4, 37, 2, -16, 14, 25, -8, -22, 12, -1, -5, 36, -27, 38, 39, -20, 20, -26, -11, -34, 14, 24, 5, -14, 12, -12, -10, -5, -28, 15, 13, 18 => M
52, -22, -40, 11, -38, -1, -29, 14, 37, -7, 36, 26, -4, 53, -6, 30, 13, 8, -6, -38, 46, -32, -18, 16, 26, 24, 64, -7, 12, -56, -7, 2 => N
-6, 6, -18, -66, 23, -23, -11, -12, 40, -69, -4, -74, -3, 7, 18, 28, -9, 11, 15, -25, 8, -48, -8, 23, 5, -4, 11, -41, -41, -11, -7, -36 => E
36, -37, -48, 11, -34, -14, -20, 22, 21, -31, 12, 17, 15, 33, 0, 25, 41, 34, -1, -61, 51, -23, -31, 24, 29, 24, 49, -2, 40, -55, -21, -11 => Y
13, 11, -20, -51, 15, -49, 7, 1, 7, -43, -15, -53, 25, 27, 10, 25, -18, -17, 30, -22, -5, -46, -25, 24, 5, -2, -1, -37, 11, -4, -14, -33 => C
-5, 2, -3, 21, -13, 14, -6, -47, -7, -18, -12, -24, -25, 2, 18, 22, 2, -1, -28, -16, -4, -6, 7, -38, 6, -2, 0, -12, -26, 20, 18, 97 => H
-25, -44, -19, -19, -37, -7, -14, 32, 48, -40, 3, -9, -13, 20, -22, 8, 29, 54, 3, -29, 10, -6, -10, 22, 16, 22, 62, 15, -5, -41, -14, -45 => M
18, 36, -7, -23, -8, -44, -11, -17, 2, 7, 25, -7, -2, -20, -4, 24, 7, 8, -3, 1, -19, -22, 10, -17, 21, -16, 14, -6, 17, -30, 11, -23 => Z
6, -26, -40, -11, -42, -2, -21, 11, 35, -25, 22, 5, -18, 9, -22, 21, 31, 59, -25, -17, 40, -2, -6, 36, 22, 25, 65, 9, 2, -39, -9, -1 => W
-8, 16, -28, -89, 41, -36, 30, -4, 38, -36, -19, -91, 2, 19, 15, 31, -9, 19, 3, -15, 10, -63, -28, 26, -7, -9, -9, -50, -26, 4, -12, -47 => H
-3, -10, -16, -114, 47, -46, 37, -12, 34, -66, -19, -89, -17, 16, 36, 27, -6, 5, 16, -2, -14, -57, -10, 24, -12, -11, 26, -56, -17, 23, -5, -72 => F
15, 13, -3, 37, -24, 10, -22, -48, 14, -7, 16, -18, -7, 27, 26, 19, 13, -26, 8, -28, -37, -28, 8, -55, -13, -17, 25, 4, -25, 11, 36, 54 => S
-17, 30, -5, -15, 16, -22, 22, -12, -7, 15, 10, -27, -7, -44, 18, -6, 2, 19, 13, -8, -12, -13, 12, -14, 15, -23, 5, -23, 36, -31, 0, -27 => D
35, -10, -49, 12, -32, 3, -18, 15, 38, -2, 36, 20, 5, 44, 15, 28, 52, 35, 1, -45, 45, -22, -19, 30, 9, 25, 55, 4, 10, -42, -5, -1 => E
0, 33, -16, -21, 33, -22, 14, -28, 8, 13, 10, -20, -42, -17, 13, 17, 11, 17, -27, -8, 17, -29, -4, -27, 16, -23, -3, -39, -4, -14, 20, -14 => H
-18, -11, 34, -71, 60, 21, 23, 20, -7, -35, -1, -28, -65, 24, 46, 30, 5, 23, -18, -11, -2, -37, 15, -17, -7, 22, -22, -51, -3, 26, -26, 41 => M
13, -32, -35, -14, -53, 9, -49, 17, 39, -23, 35, 17, 4, 21, -20, 7, 35, 57, -2, -24, 66, 3, -8, 50, 17, 28, 31, 9, 8, -61, -18, 0 => E
-7, -10, 21, -32, 61, 37, 20, 20, -16, -27, 21, -42, -57, 22, 67, 40, 16, 26, 5, -15, 4, -51, 13, -19, -16, 22, -9, -54, -5, 16, -22, 64 => E
15, 21, -24, -88, 24, -50, 29, -34, 41, -45, -19, -93, -12, 24, 33, 41, -15, -14, 15, -6, -32, -54, -3, 18, 11, 0, 27, -53, -28, 0, -3, -42 => Z
-37, 15, 6, -61, 8, -29, 9, -13, 4, 26, -2, -56, -19, -32, 28, 6, 2, 13, 12, 13, -43, -34, 21, -16, -6, -28, 17, 10, 10, -7, 1, -29 => K
21, 28, -2, -28, 27, 11, 11, 4, -8, -24, 0, 24, -13, 18, 12, 3, 31, 4, -33, -19, 13, 24, -11, -7, 4, 4, -17, -19, -1, 22, 11, 22 => M
27, -2, -25, -78, 28, -39, 21, -9, 41, -63, -15, -57, 3, 28, 22, 24, -4, -11, -2, -31, 0, -78, -20, 9, -1, -17, 15, -52, -13, -6, 5, -40 => H
-14, 15, 1, -45, 2, -29, 18, -14, -14, 22, 3, -36, -18, -27, -5, 25, 1, 9, -16, 37, -47, -13, 18, -24, 3, -11, 3, -3, 8, -15, 12, -14 => N
7, 8, 2, 23, -8, 28, -5, -35, 14, -17, 17, -19, -18, 12, 6, 7, 10, -24, -28, -25, -30, -24, -3, -53, -23, -2, 27, -22, -30, 15, 39, 60 => S
34, -33, -30, 0, -36, -2, -29, 14, 45, 9, 43, 5, -22, 19, -12, 28, 36, 34, 5, -30, 40, -24, -14, 15, 11, 36, 56, -3, 6, -62, -15, -18 => S
7, 18, -21, -113, 14, -43, -7, -1, 37, -49, -29, -87, 21, 17, 12, 34, -16, 6, 10, -12, -31, -54, 1, 22, 15, -4, 24, -21, -29, -14, -17, -30 => N
0, 21, 13, -30, 69, 27, 36, 25, -9, -16, 14, -43, -53, 10, 34, 33, 11, 13, -13, -20, 36, -56, -9, -42, -11, 14, -25, -85, 36, 5, -14, 52 => H
-8, 14, 11, -53, 7, -15, 5, -5, -13, 11, 37, -32, -39, -43, -1, 20, 12, 6, -10, 24, -50, -13, 31, -34, 2, 4, 35, -12, 16, -19, 13, -18 => Z
0, 19, 38, -43, 44, 27, 42, 28, -7, -26, 5, -52, -38, 11, 45, 36, -6, -13, 6, -17, -9, -46, 17, -37, -13, 16, -9, -61, 20, 0, -23, 59 => N
-10, 1, -25, -112, 22, -30, 35, -27, 35, -56, -17, -84, -22, 33, 28, 28, -4, 17, 9, -8, 7, -59, -10, 28, -2, -9, 10, -46, -35, 14, -10, -33 => H
21, 48, -7, -34, 23, -31, 3, 4, -7, 35, -7, -19, 9, -33, 5, 13, 16, 2, -6, 7, -24, -17, -1, -38, 18, -23, -2, -4, 12, -21, -4, -7 => N
13, -10, 29, -17, 65, 19, 34, 27, -28, -43, 11, -21, -60, 20, 53, 50, 1, -4, -9, -11, 0, -68, -1, -56, -8, 17, -8, -57, 38, 23, -4, 58 => K
-2, 45, -6, -35, 2, 7, -31, -33, 4, -7, -7, 30, -16, 25, 18, -19, 12, -23, -15, -21, 18, 35, 5, 8, 20, -11, 9, 8, -47, 26, 9, 24 => T
-29, 45, -7, -30, 20, -31, 9, -14, 4, 20, 2, -32, -6, -29, 0, 9, -9, 17, 1, 20, -19, -9, 13, 5, 15, -6, 3, -14, 20, -16, 7, -44 => F
-14, 8, -21, -74, 10, -32, 34, -24, 26, -71, -27, -73, -1, 27, 6, 18, -27, -7, 10, -9, -9, -49, -17, 36, 6, 2, 11, -50, -7, 2, -12, -47 => Y
47, -25, -35, 12, -19, 4, -41, 37, 23, -8, 27, 43, -13, 33, 8, 32, 34, 10, -11, -40, 35, -18, -18, 10, 20, 30, 63, 19, 0, -32, -14, -6 => W
8, -15, 3, 15, -12, 3, -12, -46, -8, -31, -3, -20, 2, 9, 37, 15, 0, -30, -21, -21, -48, -23, -1, -38, -15, -17, 16, 0, -25, 36, 33, 73 => F
0, 38, -17, -83, 19, -35, 29, 7, 35, -37, -13, -86, 8, 17, 3, 33, -13, -2, 16, -8, -18, -58, -18, 7, -1, -3, 29, -44, -10, -5, -14, -43 => N
3, -9, 4, 19, -28, 2, 6, -49, -6, -23, 6, -35, -14, 1, 15, 28, -6, -28, -24, -9, -43, -26, 11, -48, -8, 3, 33, -22, -14, 20, 20, 85 => Z
10, 24, -6, 3, 27, 10, -21, 4, -14, 18, -11, 25, -8, 34, 31, 5, 23, 16, -18, -38, 22, 44, 5, 15, 12, 7, -27, 8, -22, 12, 8, 42 => C
23, 30, -5, -10, 21, -4, -17, 17, 14, 0, -14, 22, -15, 24, 26, 12, 35, -3, -21, -54, 25, 21, -26, -7, 5, 9, -2, -18, -17, 10, -6, 8 => M
-12, 7, 1, -3, 11, -18, -12, -9, -10, 36, 5, -22, -20, -18, 6, 7, 9, -1, -3, 5, -27, -13, 4, -32, -1, -14, -6, -5, 14, -14, 14, -3 => C
-16, 17, 34, -39, 42, 19, 34, 12, -37, -24, 6, -18, -46, 33, 57, 35, 2, -6, 9, 5, -12, -42, 10, -30, -15, 24, -22, -51, 39, 36, -17, 64 => F
26, 10, -9, 20, -31, 13, -14, -39, 11, -26, 9, -12, 14, -7, 21, 19, 15, -11, -13, -16, -26, -22, 9, -20, 4, 1, 25, 12, -24, 2, 14, 89 => E
-18, 24, -2, -26, 5, -18, -2, -5, -3, 10, 11, -15, -7, -26, 6, -2, 10, 24, -15, 8, -31, -29, 9, -15, 0, -35, 7, 3, 8, -12, 11, -9 => W
-7, 10, -7, -29, 33, 20, -16, 12, -1, 27, -13, 11, -26, 20, 34, -7, 30, 2, -31, -40, 27, 26, 1, -8, -6, 3, -13, -12, -30, 7, 5, 13 => H
-3, 12, 37, -50, 57, 23, 52, 20, -27, -24, 3, -45, -52, 13, 60, 48, 5, -18, -2, -6, -34, -38, 21, -35, -7, 41, -15, -58, 10, 14, -20, 63 => Z
-4, -15, -2, 35, 10, 9, 18, -43, -7, 7, 1, -27, -25, 18, 41, 16, 1, -30, -17, -6, -50, -38, 4, -42, -13, -11, 43, -15, -22, 42, 22, 70 => T
-8, 15, 14, 5, -27, 2, 9, -38, 7, -16, 5, -38, -34, 4, 23, 29, -15, -37, -3, 3, -45, -39, 13, -46, -22, 0, 57, -3, -7, 41, 21, 58 => K
-25, 43, 10, -9, 14, -38, 14, -9, -10, -7, -4, -10, -12, -20, -3, 7, -22, 16, 1, 16, -34, -18, 4, -9, 13, -20, -25, -18, 19, -16, 16, -40 => D
21, 37, 0, -30, 46, 0, -39, -4, -12, -6, 1, 53, -18, 3, 12, -9, 11, -41, -41, -36, 30, 4, 2, -25, 28, -6, -1, -31, -7, 3, 9, 9 => T
5, 19, 7, -25, 19, -15, -1, -12, -7, 3, 16, -2, -28, -31, 20, 3, -2, 3, -8, 3, -33, -25, 11, -26, 17, -17, 1, -5, 3, -19, 12, -13 => D
2, 33, -8, -77, 21, -51, 24, -15, 33, -72, -24, -54, -6, 26, 30, 34, -29, 5, 29, -22, -8, -58, -1, 28, 16, -3, 13, -44, -12, 7, -17, -47 => D
9, 46, 1, -38, 23, 17, 5, 4, 10, -7, 1, -8, -26, 9, 19, -2, 33, -8, -27, -28, 3, 22, -5, -21, -5, 6, 9, -32, -20, 9, 15, 23 => Z
-45, 7, -22, -94, 32, -39, 32, -8, 25, -49, -31, -91, -8, 13, 3, 20, -33, 24, 16, -6, 8, -34, -7, 45, 7, 2, 10, -47, -40, 11, -21, -67 => H
-23, 25, -10, -7, 21, -26, 18, -17, -5, 42, -1, -40, -7, -42, -2, 8, 2, 36, -11, 6, -15, 14, 23, 12, 17, -4, -1, -7, 16, -24, 7, -7 => C
14, 6, -2, 27, -25, 15, 12, -51, 30, -14, -4, -26, -26, 29, 38, 17, 6, -31, -5, -24, -15, -41, 5, -47, -11, -15, 28, -12, -24, 20, 24, 77 => H
16, 3, -17, -98, 37, -40, 12, -11, 35, -41, -20, -72, -4, 30, 31, 34, -7, -10, 5, -21, -19, -70, -1, 15, -2, 0, 18, -43, -11, 10, -8, -26 => C
9, 47, -12, -42, 27, 3, -11, 0, 2, -24, -11, 22, -31, 13, 27, 8, 34, 4, -21, -32, 29, 35, 11, -1, 13, -3, 20, -7, -25, 25, 8, -2 => W
-7, 32, -4, -34, 28, 7, 3, -12, 2, -23, -3, 18, -23, 10, 20, -8, 14, 5, -27, -40, 15, 33, 7, 7, 20, -3, 4, -17, -30, 9, 12, -3 => M
3, 23, -16, -95, 20, -35, 10, -23, 69, -57, -21, -83, -16, 41, 20, 18, -16, 7, 20, -20, 1, -58, -1, 36, 4, -9, 22, -46, -26, 1, -3, -36 => C
0, 35, 2, -23, 6, -19, 16, -34, 1, 9, 16, -19, -16, -14, 15, 11, 8, -22, 16, 7, -38, -14, 21, -24, 5, -16, -9, -7, 0, -26, 27, -35 => S
-6, 33, -11, -37, 22, -26, 7, -30, 16, 19, 20, -38, -34, -42, 13, 9, 11, 16, -24, 6, -24, -13, 11, -5, 12, -14, 23, -30, 12, -27, 27, -28 => F
-1, 4, 44, -18, 56, 40, 22, 20, -16, -21, 15, -26, -65, 25, 46, 29, -2, -12, 11, -14, 2, -30, 23, -37, -20, 32, -26, -70, 16, 9, -15, 53 => S
12, 13, 12, 25, -36, -9, -2, -36, 16, -24, -12, -20, -8, 19, 28, 34, 18, -15, -16, -33, -30, -29, -9, -41, -11, -6, 5, -11, -2, 21, 9, 88 => M
4, -16, 0, 32, -14, 12, -9, -42, -7, -13, -1, -9, 10, 11, 20, 13, 0, -39, -36, -18, -50, -30, -1, -37, -8, -8, 27, 11, -36, 35, 24, 91 => T
28, -26, -44, 4, -22, 2, -2, 27, 32, -20, 31, 29, -8, 33, -10, 31, 33, 38, -8, -38, 52, -23, -9, 20, 33, 37, 61, 6, 17, -52, -4, -19 => H
2, 9, 38, -49, 46, 19, 7, 22, -20, -44, 6, 8, -67, 27, 45, 26, 1, 7, -1, -1, -9, -46, 16, -41, 4, 17, -20, -42, 20, 16, -11, 40 => D
25, -7, -21, -98, 24, -45, 0, -21, 47, -49, -16, -72, -12, 39, 32, 49, -2, 4, 2, -20, -17, -72, -4, 21, 0, -2, 22, -25, -35, 15, -3, -23 => C
0, 43, -17, -38, 21, -38, 15, -32, -5, 12, 29, -30, -18, -30, -5, 25, -12, -3, -19, 14, -25, -34, 12, -13, 29, -5, 16, -40, 18, -35, 17, -36 => Z
-9, 30, 7, 4, 7, -11, 17, -22, -12, 6, 0, -13, -11, -10, 12, 9, -11, -18, -9, 23, -40, -38, -8, -39, 4, -23, -19, 4, 9, 1, 26, 16 => K
13, 42, 0, -32, 33, -15, 22, -13, -14, -2, 25, -4, -20, -34, -13, 5, 10, -4, -19, 9, -23, -24, 0, -34, 9, -6, 1, -40, 15, -20, 22, -20 => S
12, -54, -32, -22, -35, 2, -13, 5, 44, -29, 36, 7, -31, 31, 8, 20, 36, 33, -3, -44, 29, -22, -4, 21, 22, 24, 79, 2, 1, -44, -9, -24 => M
13, 46, -4, -40, 18, -22, 15, -16, 11, 17, 31, -33, -33, -28, 22, 19, 5, -11, 9, 11, -21, -37, 7, -25, 3, -20, 34, -7, 21, -10, 19, -33 => K
39, -11, -13, -16, -53, -11, -27, 12, 55, -45, 7, 29, -10, 53, 5, 18, 25, 32, 1, -31, 19, -14, -12, 33, 10, 15, 31, 20, -7, -26, 0, -2 => D
1, -6, 8, 24, -35, 15, -20, -34, 9, -26, 9, -14, -2, 23, 26, 9, 1, -18, 3, -4, -47, -26, 14, -27, -26, -13, 29, 13, -35, 30, 23, 68 => E
-10, 8, -25, -72, 16, -36, 28, -13, 23, -77, -26, -66, 7, 12, 20, 39, -14, 6, 2, -19, -13, -47, 0, 34, 16, 1, 22, -28, -25, 2, -10, -29 => W
-15, -1, 27, -39, 66, 40, 20, 21, -17, -23, 11, -40, -52, 18, 56, 32, 9, 14, -6, -1, -4, -52, 8, -27, -17, 21, -37, -54, -6, 14, -18, 61 => E
